Here is a tiny trained network, its code and every weight. The questions are about switching its units off for an input and a target symbol, where a switched-off unit gives its printed mean instead of its output.

import numpy as np


def w(rows, s, z=0):
    codes = np.array(rows[::2]) - 128.0
    scale = np.full(codes.shape[1], s)
    scale[-1] = z or s
    return codes * scale


def norm(h):
    return h / np.sqrt((h * h).mean(-1, keepdims=True) + 1e-5)


def f(y):
    return y / 2 * (1 + np.tanh(0.7978845608 * (y + 0.044715 * y**3)))


def softmax(a):
    e = np.exp(a - a.max(-1, keepdims=True))
    return e / e.sum(-1, keepdims=True)


def log_softmax(a):
    a = a - a.max(-1, keepdims=True)
    return a - np.log(np.exp(a).sum(-1, keepdims=True))


def net(x, mask):
    ids = ['ΓΠΨβεξστω'.index(c) for c in x.split()]
    T = len(ids)
    res = E[ids] + P[:T]
    u = 0
    for l in range(2):
        q, k, v = (norm(res) @ M[l].T for M in (Q, K, V))
        z = softmax(np.where(np.tri(T) > 0, q @ k.T / 2**0.5, -1e9)) @ v
        res = res + np.where(mask[u], z, O[l][:, -1]) @ O[l][:, :-1]
        u += 1
        y = f(norm(res) @ A[l][:, :-1].T + A[l][:, -1])
        res = res + np.where(mask[u : u + 12], y, B[l][:, -1]) @ B[l][:, :-1]
        u += 12
    return log_softmax(norm(res)[-1] @ U[:, :-1].T + U[:, -1])


Q, K, V, O, A, B = {}, {}, {}, {}, {}, {}
E = w([
[144,116,130,132,120,172,245],'Γ',
[86,166,170,116,49,125,187],'Π',
[50,161,151,58,108,106,122],'Ψ',
[132,151,124,44,179,129,179],'β',
[69,74,69,66,100,121,176],'ε',
[149,108,111,166,116,92,112],'ξ',
[185,123,104,143,120,142,61],'σ',
[145,180,159,172,207,121,146],'τ',
[96,186,75,126,109,198,158],'ω',
],0.011)
P = w([
[107,159,238,81,109,161,238],'0',
[119,98,253,173,64,152,173],'1',
[155,144,113,172,130,148,102],'2',
[121,143,54,136,160,107,114],'3',
[114,169,42,136,207,54,135],'4',
[21,148,24,118,212,88,210],'5',
],0.0029)
Q[0] = w([
[3,181,227,58,167,157,248],'L0H1',
[194,107,72,77,109,235,189],'L0H1',
],0.016)
K[0] = w([
[6,158,113,151,171,92,186],'L0H1',
[144,121,137,80,63,181,205],'L0H1',
],0.022)
V[0] = w([
[120,146,54,228,160,1,153],'L0H1',
[112,92,117,181,130,138,132],'L0H1',
],0.0075)
O[0] = w([
[42,2,194,221,151,161,49,254],'L0H1',
[108,58,98,159,109,148,116,150],'L0H1',
],0.0033,0.0025)
A[0] = w([
[159,28,220,158,47,226,47,88],'L0N1',
[154,132,112,145,84,108,76,47],'L0N2',
[91,186,82,133,131,91,150,3],'L0N3',
[163,158,179,131,49,114,169,130],'L0N4',
[91,84,136,25,152,94,118,88],'L0N5',
[222,82,105,57,103,159,7,67],'L0N6',
[97,124,162,81,133,156,121,54],'L0N7',
[95,130,83,120,106,197,90,140],'L0N8',
[176,134,146,171,88,75,114,39],'L0N9',
[156,29,83,79,167,128,210,78],'L0N10',
[53,61,128,115,73,88,138,198],'L0N11',
[118,110,74,142,148,49,126,67],'L0N12',
],0.011,0.0027)
B[0] = w([
[69,2,66,128,127,101,43,255],'L0N1',
[168,157,127,133,112,100,138,138],'L0N2',
[140,123,63,117,100,130,95,176],'L0N3',
[107,161,130,169,95,128,185,163],'L0N4',
[139,191,108,54,93,79,94,161],'L0N5',
[142,200,100,191,117,40,167,144],'L0N6',
[155,155,136,108,95,102,122,128],'L0N7',
[162,172,86,136,67,131,120,154],'L0N8',
[140,130,157,139,103,88,189,142],'L0N9',
[109,123,45,139,158,144,175,168],'L0N10',
[66,112,154,146,70,115,161,212],'L0N11',
[139,101,107,91,87,138,138,156],'L0N12',
],0.017,0.0079)
Q[1] = w([
[249,150,228,218,208,47,106],'L1H1',
[101,191,249,141,240,236,62],'L1H1',
],0.016)
K[1] = w([
[17,179,147,173,177,131,28],'L1H1',
[13,162,188,96,176,252,144],'L1H1',
],0.018)
V[1] = w([
[120,174,70,222,157,25,65],'L1H1',
[251,87,116,128,82,22,204],'L1H1',
],0.02)
O[1] = w([
[115,126,186,72,141,238,163,254],'L1H1',
[149,10,138,74,141,174,84,238],'L1H1',
],0.011,0.0093)
A[1] = w([
[174,176,93,77,251,86,108,1],'L1N1',
[103,136,139,134,106,104,78,81],'L1N2',
[213,203,83,199,84,183,75,35],'L1N3',
[112,192,135,114,130,146,144,119],'L1N4',
[95,96,90,168,137,93,64,129],'L1N5',
[100,211,197,199,234,164,69,139],'L1N6',
[121,173,183,111,88,78,48,23],'L1N7',
[125,164,173,112,89,84,52,27],'L1N8',
[112,131,100,192,220,142,172,48],'L1N9',
[121,7,111,168,151,110,44,93],'L1N10',
[42,120,122,111,157,188,70,92],'L1N11',
[99,139,182,175,96,107,138,66],'L1N12',
],0.018,0.0046)
B[1] = w([
[198,153,134,70,202,92,147,144],'L1N1',
[108,122,148,116,135,139,120,145],'L1N2',
[213,86,88,137,79,190,83,168],'L1N3',
[144,103,129,127,137,116,109,157],'L1N4',
[84,124,189,133,144,133,168,188],'L1N5',
[171,166,178,185,180,122,57,137],'L1N6',
[68,160,148,102,127,146,66,135],'L1N7',
[75,157,140,102,131,152,78,133],'L1N8',
[91,166,113,173,174,181,148,136],'L1N9',
[155,5,106,107,158,122,96,251],'L1N10',
[172,119,118,149,123,93,138,185],'L1N11',
[165,168,161,168,106,81,128,136],'L1N12',
],0.027,0.018)
U = w([
[77,154,71,170,195,186,182,156],'Γ',
[148,146,187,166,66,63,194,220],'Π',
[53,171,148,63,118,136,37,151],'Ψ',
[187,161,94,37,208,72,148,135],'β',
[77,129,34,90,68,79,186,5],'ε',
[91,23,129,174,182,47,85,212],'ξ',
[152,139,254,87,134,210,189,74],'σ',
[170,160,192,193,210,140,71,69],'τ',
[208,128,56,145,67,179,73,78],'ω',
],0.0063,0.0016)

Each question gives the input, a string of symbols that net reads in full, and the target symbol t.
The units are the heads (2 rows each of Q, K, V and O) and the neurons (one row each of A and B). Each row of codes is followed by its name. A weight is (code - 128) times the scale printed after its matrix; where a second scale follows, it is the last column's (O, A, B and U).
mask holds one flag per unit, layer by layer, with each layer's heads first. A switched-off unit (its flag False) gives its mean, the last column of its rows in O or B, instead of its output. The means were averaged over made-up inputs and are rounded, as every weight is.
A unit's drop is (log p(t) with every unit on - log p(t) with that unit switched off) / (log p(t) with every unit on - log p(t) with every unit switched off).
most important unit: the unit with the biggest drop
k most important neurons: the k neurons with the biggest drops, biggest first
k most important neurons of layer l: the k neurons of layer l with the biggest drops, biggest first
drop when u is switched off: that unit's drop, to one decimal
input ξ σ σ, target σ: 3 most important neurons	[L0N6, L1N10, L0N1]
input β τ ξ Γ σ ω, target σ: 3 most important neurons	[L0N8, L0N6, L0N1]
input Π ξ τ σ ω, target σ: 4 most important neurons	[L0N6, L0N1, L1N10, L1N3]
input ξ σ ξ, target σ: 2 most important neurons	[L0N1, L1N10]
input ε β ξ σ Ψ, target σ: 3 most important neurons	[L0N6, L0N1, L1N10]
input ξ ξ β ω β ω, target ω: 2 most important neurons	[L0N8, L1N10]
input ω β β Π, target Π: most important unit	L1N10
input β ξ σ β, target σ: 3 most important neurons	[L0N6, L0N1, L1N10]
input ω Π ω ε, target ε: 2 most important neurons	[L1N10, L0N10]
input ξ σ Ψ, target σ: 2 most important neurons of layer 0	[L0N1, L0N6]
input ε ω Ψ ε, target ε: 2 most important neurons	[L0N10, L1N10]
input Π ξ Γ, target Γ: 2 most important neurons	[L1N9, L1N10]
input ω ω τ σ ξ, target σ: 3 most important neurons of layer 0	[L0N9, L0N6, L0N1]
input ξ Π Γ ξ Π, target Π: most important unit	L0H1
input ξ σ ω σ, target σ: 2 most important neurons	[L1N10, L0N1]
input Π σ Π, target σ: 2 most important neurons	[L0N1, L1N10]
input ω ω ξ Ψ, target Ψ: drop when L0H1 is switched off	0.5
input ξ Π ξ ω σ Γ, target σ: drop when L0N6 is switched off	0.8
input ε β β, target β: drop when L1N10 is switched off	0.1
input ξ τ β β Γ, target Γ: drop when L0N2 is switched off	0.0
